[-196    3    4 -170 -115  -14  137  -53  327  310   60   82  371  190
  -92   36  222  -89 -363  129  -15 -141  440 -182  386    2  225   62
  293  -56  170 -232]  q_195
[ 159  345   11 -125 -156   -1   36  265  102  570   34  105   79  114
  100  229  128 -170  139  -23  -58  255  160   52  103 -265  127  212
 -176  116 -274 -121]  q_602
[ 348  102   14  -33 -161  -66  -24   98 -164  100  174    1 -112 -104
  218  145  -90  -97  140  -54 -173  365 -136   20  128 -187  -29  205
 -304  107 -165  -32]  q_492
[-155   -2  128  158   24   28  -22  250  -15  -22 -279  -79  -73 -284
   63  -19  -52 -207   87  -25   79 -169   30  -15 -183  -91  -93  117
   81  268 -106   36]  q_492
[  29  319 -225  180    2  151   83  312   29 -347  158  264  106 -184
  320  221  -67   24   38 -131   25 -171 -120  147 -280  287  -91 -130
 -118  -32  -46   93]  q_689
[ 236  288 -300   -6 -186  119  -21  182   34 -533  261  509  118  -40
  702  206   56  240  -78   76 -162   73 -198   95  -33  466 -141  -74
   18 -181  329  185]  q_195
[-421  100   63  215   -9  101  111  321  126   20  -82   23  233 -270
  -97  -12   -8 -167 -100  -58  125 -469  262  -83 -172  100    5   82
  208  138  -33 -149]  q_406
[ -45 -113  -54   24  160   24  -49 -174   83  -18  -54   -4   15  169
 -201 -106   74  100  -47   51   44  -83  -42   10  -37   90   75 -159
   67 -193   61   95]  q_584
[-283 -336  216  121   57 -100  168   -6 -101  207   73 -405    6 -231
 -371 -169  -99 -186  -85  -58  111 -170  261 -284  166 -324   69  282
   49  178 -210 -316]  q_865
[ -61  -80  -90  352  230   20   -1  135 -204 -488  230 -102  -48 -389
  -46   -1 -254  -75   43 -237  187 -348 -158   98 -373  135 -100 -146
 -229  -31 -167   63]  q_492
[ 222  -72   94 -266 -599 -111  243  -81   47 -214  206   24   67  -81
  556  106   30  -60 -338  315 -404  379  172 -341  666   48  -67  311
  248  154  438 -153]  q_492
[  70 -291   19  -67  212  -86 -200 -314 -102   97  -86 -223 -189  177
 -332 -217   -9   77  143   35   40  150 -129   38    0 -127   63  -68
  -87  -93  -30  108]  q_906
[ -27  418 -304  207  256  247 -261  284  164 -198 -346  482   -6  101
  266   31  132  193  228  -64  119 -264 -365  382 -688  361  -86 -339
   17 -179   27  437]  q_584
[ 101  117   59 -178  121   95 -343  -19    0  405 -769  -26 -284  312
 -151 -160  218    0  490  101   27  340 -259   69 -284 -241   -4  -41
   -7  121 -152  375]  q_689
[ 493   55 -150   96  359 -121 -216 -107 -295  447  358 -124 -246  115
 -233   73 -185  107  423 -452  119  257 -410  206  -87 -509  148    4
 -847 -157 -682 -139]  q_865
[ 227 -353  -47   51  163 -132   26 -319 -250   -9  498 -258 -132   37
 -174 -101 -213  154  -17 -160   32  198 -127   58  195 -173   72   71
 -345 -181 -184 -138]  q_906
[ 217  104  179 -246 -161  -34   76  -87  152  889  -32 -137   54  360
 -236   41  173 -233   55  120 -164  481  303  -21  452 -573  281  317
 -120  128 -270 -215]  q_128
[-188 -447 -103  -25   76  -58  218 -468   47 -448  394 -167  199  119
 -266 -138  -66  154 -457  113  118 -184  183 -261  321  326  100 -215
  221 -308  366 -215]  q_689
[ 142   92  -59 -221 -100  -59   23 -137  228  341  113   94  159  290
   58   39  110   41 -186  121 -124  224  110   30  373  -82  201   55
  -24  -98   95 -138]  q_492
[  46  423 -481  147  337  264 -416  112  171 -410 -217  557   22  165
  307  -69  141  374  199  -96  190 -235 -558  408 -688  503  -29 -490
 -135 -379  176  496]  q_492
[-226 -151   83 -147 -347    0  135  -30  165 -528 -223  -21  102 -118
  259  -99  151 -144 -288  380 -183 -111  212 -357  196  308 -136   -5
  633  163  624   82]  q_492
[ -83 -237  236  144 -290  -72  216  152 -211 -417  238 -198  -45 -555
  256   61 -260 -161 -152   57 -123  -72  183 -305  257  -43 -233  374
  191  338  125 -217]  q_128
[ 593  183 -181 -345 -382  -20  -20 -163   67  -70  183  299  -73  317
  670  188  105  196  -29  219 -403  588 -202   69  403   51  -10   45
  -98  -77  314   93]  q_906
[  13  227 -157  152   23  101  -46  323  -52 -287  103  253  110 -238
  318  172  -50   19   36 -119   62 -220  -71   95 -246  210 -107  -73
  -38  -14  -22   85]  q_195
[ 203 -526 -188  145  255 -109 -167 -490 -263 -586  581 -130 -158  -20
 -101 -220 -262  351  -95  -36   37  -13 -309   -7   94  135  -20 -111
 -261 -337  148  -54]  q_128
[ -81 -298   14 -149 -103 -113  138 -337  147 -119  224  -94  128  109
  -37  -83   13  104 -406  195 -106   48  183 -214  486  120  100   88
  230 -110  370 -203]  q_492
[ 218 -353  232 -138 -319 -154   49 -204 -208 -145  -38 -211 -229  -91
  152  -15  -40  -60  -28  269 -296  392   14 -350  429 -110 -129  269
  177  153  202  -24]  q_584
[ 162  -28  192   15 -197  -16  -20  276 -223   19 -328 -121 -313 -307
  292   42  -92 -203  300   62  -97  237  -99  -83  -73 -265 -230  291
  -29  429 -217  100]  q_689
[ 202 -119 -200  -32  -56  -50  209 -204  -40 -341  726  107  202   40
  145  189  -97  189 -349    8 -110   64   77  -44  386  261   72  -20
 -121 -313  169 -195]  q_195
[ -13  169  141 -121 -429  141  128  139   53 -337 -325  123  -45 -110
  474   60  120 -135  -32  311 -239  155   99 -205  119  130 -210  134
  456  251  423  165]  q_128
[-223 -159  178  198  120  -27 -103  201 -152  -55 -346 -223 -197 -294
 -143 -153 -110 -207  194  -29  204 -301   15  -54 -359 -156 -144   74
   56  258 -204  110]  q_602
[ 383  -20  -47 -109   31 -131  126 -103 -103  472  662    6   96  189
  -10  223 -104  122  -94 -160 -107  424   67  138  454 -299  200  238
 -456 -163 -336 -315]  q_195
[ -27  -94  149   30 -324   70   20  107 -192 -708 -342   10 -262 -343
  471   24  -67  -41   87  273 -245   46 -108 -235  -88  289 -377   91
  376  302  416  226]  q_406
[ -39  605 -193  186   90  220 -126  496   89   22 -273  369   36  -81
  277  132   69  -36  302 -158   68 -219 -213  245 -537   67  -54  -85
 -124   54 -165  192]  q_865
[-396 -363  301 -155  184 -104   10 -252  230  812 -440 -420   60  231
 -727 -325  152 -268 -138    9  215 -194  384 -139  206 -504  288  105
  222  137 -169 -200]  q_906
[-265  301 -109   40  136  136  -24  193  359  288 -306  193  220  200
 -154  -24  242 -115  -29  -55  128 -326  115  164 -311   84  143 -226
  193 -110  -25  146]  q_584
[ -26  271 -440  329  535  180 -272  162  -33 -383  168  383  101   -8
  -13    6  -47  320  170 -337  326 -437 -412  431 -717  429   -9 -443
 -334 -449 -145  312]  q_195
[-410  -78  223  -13 -540   17  491  197  249 -160  237  -76  414 -467
  244  172  -28 -261 -604  192  -60 -293  667 -553  637  147  -40  393
  609  285  398 -467]  q_128
[ -41  704 -307    8  -52  181   28  364  419  379  133  531  438  239
  237  215  290   51  -57  -43  -27 -105  153  153  -68   98  266  -23
  -81 -117  -31 -111]  q_865
[-222 -176  121   15   99   11   -7 -123   21   77 -187 -198   -3   31
 -350 -149    3  -40   -5   67   88 -171  110  -97  -41  -14   44  -65
  149   -1    4  -20]  q_406
[ 307  291 -355   -8  -50   71 -113   72   53 -392  315  422   56   25
  533  140   12  284   -7  -42  -67  121 -356  177  -85  360  -55 -138
 -193 -264  203  149]  q_492
[-159  -53  367   51 -185  -20  202  242 -156  267 -302 -331 -129 -288
  -82  -30  -50 -393  124   20   -6   17  234 -279   55 -433  -93  332
  156  446 -248 -128]  q_865
[-241   12  202  264  -67  104  -88  411 -197 -381 -461 -127 -252 -591
  222 -118 -154 -264  240  -50  121 -305  -58  -66 -461  -65 -323  109
  202  419  -41  242]  q_128
[ -56   -9  -31  -40  184  -53    0  -66  184  696  228  -82  212  214
 -378  -34   33   33  -93 -148  102  -78  202  117  169 -311  350   78
 -263 -122 -343 -333]  q_406
[  49  210  100 -147 -297   18   17  154   90  396 -105   66  102    8
  123  144  108 -110   39  146 -217  210  193 -150  274 -143   58  292
  105  180  -12 -161]  q_406
[-279  169   -5    9   57  120   22  153  268  208 -259  113  154  105
  -44  -24  143  -84  -42    5   90 -186  154  109 -132   59   67  -46
  236   53   75   47]  q_906
[-235  -80  165   37  -37  -43   96   96   66  256 -177 -156   59  -96
 -200  -50   -1 -251  -57   24   71 -157  279 -163   74 -195   55  160
  150  230 -131 -181]  q_689
[-269 -167  249  -29  192   12  -71 -154  143  754 -330 -254    3  243
 -576 -315  151 -162   37   12  176   -3  259  -40   91 -510  261  200
   82   79 -249 -138]  q_128
[ 309 -385  -49 -328  -92 -217   49 -544   30  207  560 -142   68  356
 -110  -46  -26  291 -280  123 -215  388   25 -118  695 -102  241   75
 -203 -292  150 -339]  q_406
[ -33  281 -422  -48  478  -19 -184 -192  517  748  291  300  372  662
 -442  -46  167  270 -206 -366  261 -281  -75  503 -187   18  505 -482
 -409 -651 -229  -10]  q_584
[  36   87  159    1 -136  -22   74  171   39  482   38 -102   41 -124
  -13   52  -51 -212    3  -42  -20   74  224  -37  227 -406   79  340
  -82  229 -267 -226]  q_128
[ -30 -178    4  275  110   23 -113   75 -229 -603 -218  -88 -258 -297
   96 -101 -155  -24  172  -13   72 -257 -272    1 -462  205 -277 -188
   91   32   41  341]  q_584
[ 177   82  -35   72 -253  -60   73  245 -196 -256  265   23  -86 -354
  462  154 -184  -49   56  -53 -125   69  -81 -142   90  -46 -171  220
  -86  182  -12 -138]  q_865
[  87  544 -495  172  520  350 -282  189  168  114 -154  534   93  351
   46   22  197  336  273 -231  311 -260 -441  583 -745  184  168 -393
 -441 -409 -301  322]  q_602
[ 232  151 -246 -105 -134   35   84  -91   80 -331  339  306   76  167
  354  156   18  205 -139   50 -168  206 -153   57  136  330  -17 -131
  -77 -222  265   52]  q_689
[  64  217  193 -266 -297   44   65  -14  255  791 -284   33   94  305
  -30  -27  265 -195  -35  246 -193  369  347 -119  472 -437  201  373
  173  194  -39 -172]  q_128
[-242  610 -137  176  219  287 -214  472  329  279 -653  420  173  118
    4   40  234  -75  237  -66  168 -442  -81  315 -637  128   35 -246
  142    1 -133  298]  q_584
[-256 -600  255  -23 -112 -130  156 -206  -28 -249 -129 -388  -41 -188
 -189 -203  -59 -162 -227  275  -36 -141  268 -427  317  -43  -69  175
  398  233  217 -156]  q_689
[ 237   96 -384   68  451  -20 -162 -148   29  190  533  221   97  338
 -174   20  -87  372   58 -320  161   35 -334  429 -170   38  228 -255
 -611 -472 -307  -60]  q_689
[  53 -299  192  131   70  -76  -32   -4 -316  -80  -62 -297 -309 -261
  -37 -124 -195  -66  209  -92   39   87 -142  -23  -83 -246 -149  200
 -116  199 -205   52]  q_906
[-271  201  159  -19   26  162 -194  197  159  198 -899   46 -150   44
    2 -139  215 -156  277  132   66 -111  -12   57 -384  -51  -93  -41
  371  267   62  378]  q_906
[ 272 -192  -81 -250 -374 -128  152 -287  -28 -418  385   63    0  108
  385   64  -12  158 -250  234 -346  402  -36 -254  496  239  -91   59
  135  -89  456  -46]  q_689
[ -44   49 -119   84  221   52 -189   43   20 -199 -190    9  -83   14
  -43 -136   31    0  175  -87  140 -165 -237  181 -446   97  -28 -290
  -54  -91  -18  297]  q_492
[-362 -587  346  106 -104  -67   85 -157 -215 -645 -288 -466 -213 -402
 -168 -340 -127 -224  -92  228  -35 -222  147 -417   24   28 -263  119
  509  287  362   91]  q_128
[ -66  -61  157  195   92  -97  163  227 -171  399  271 -381   17 -322
 -373   63 -216 -282  119 -279   94 -105  173 -101   73 -464   80  304
 -322  201 -568 -334]  q_865
[  35 -424  214  227   86 -199   91   21 -437 -111  290 -432 -234 -433
 -218  -58 -432 -145   91 -184   54  -17  -38 -108   44 -293 -153  263
 -270  225 -379 -211]  q_689
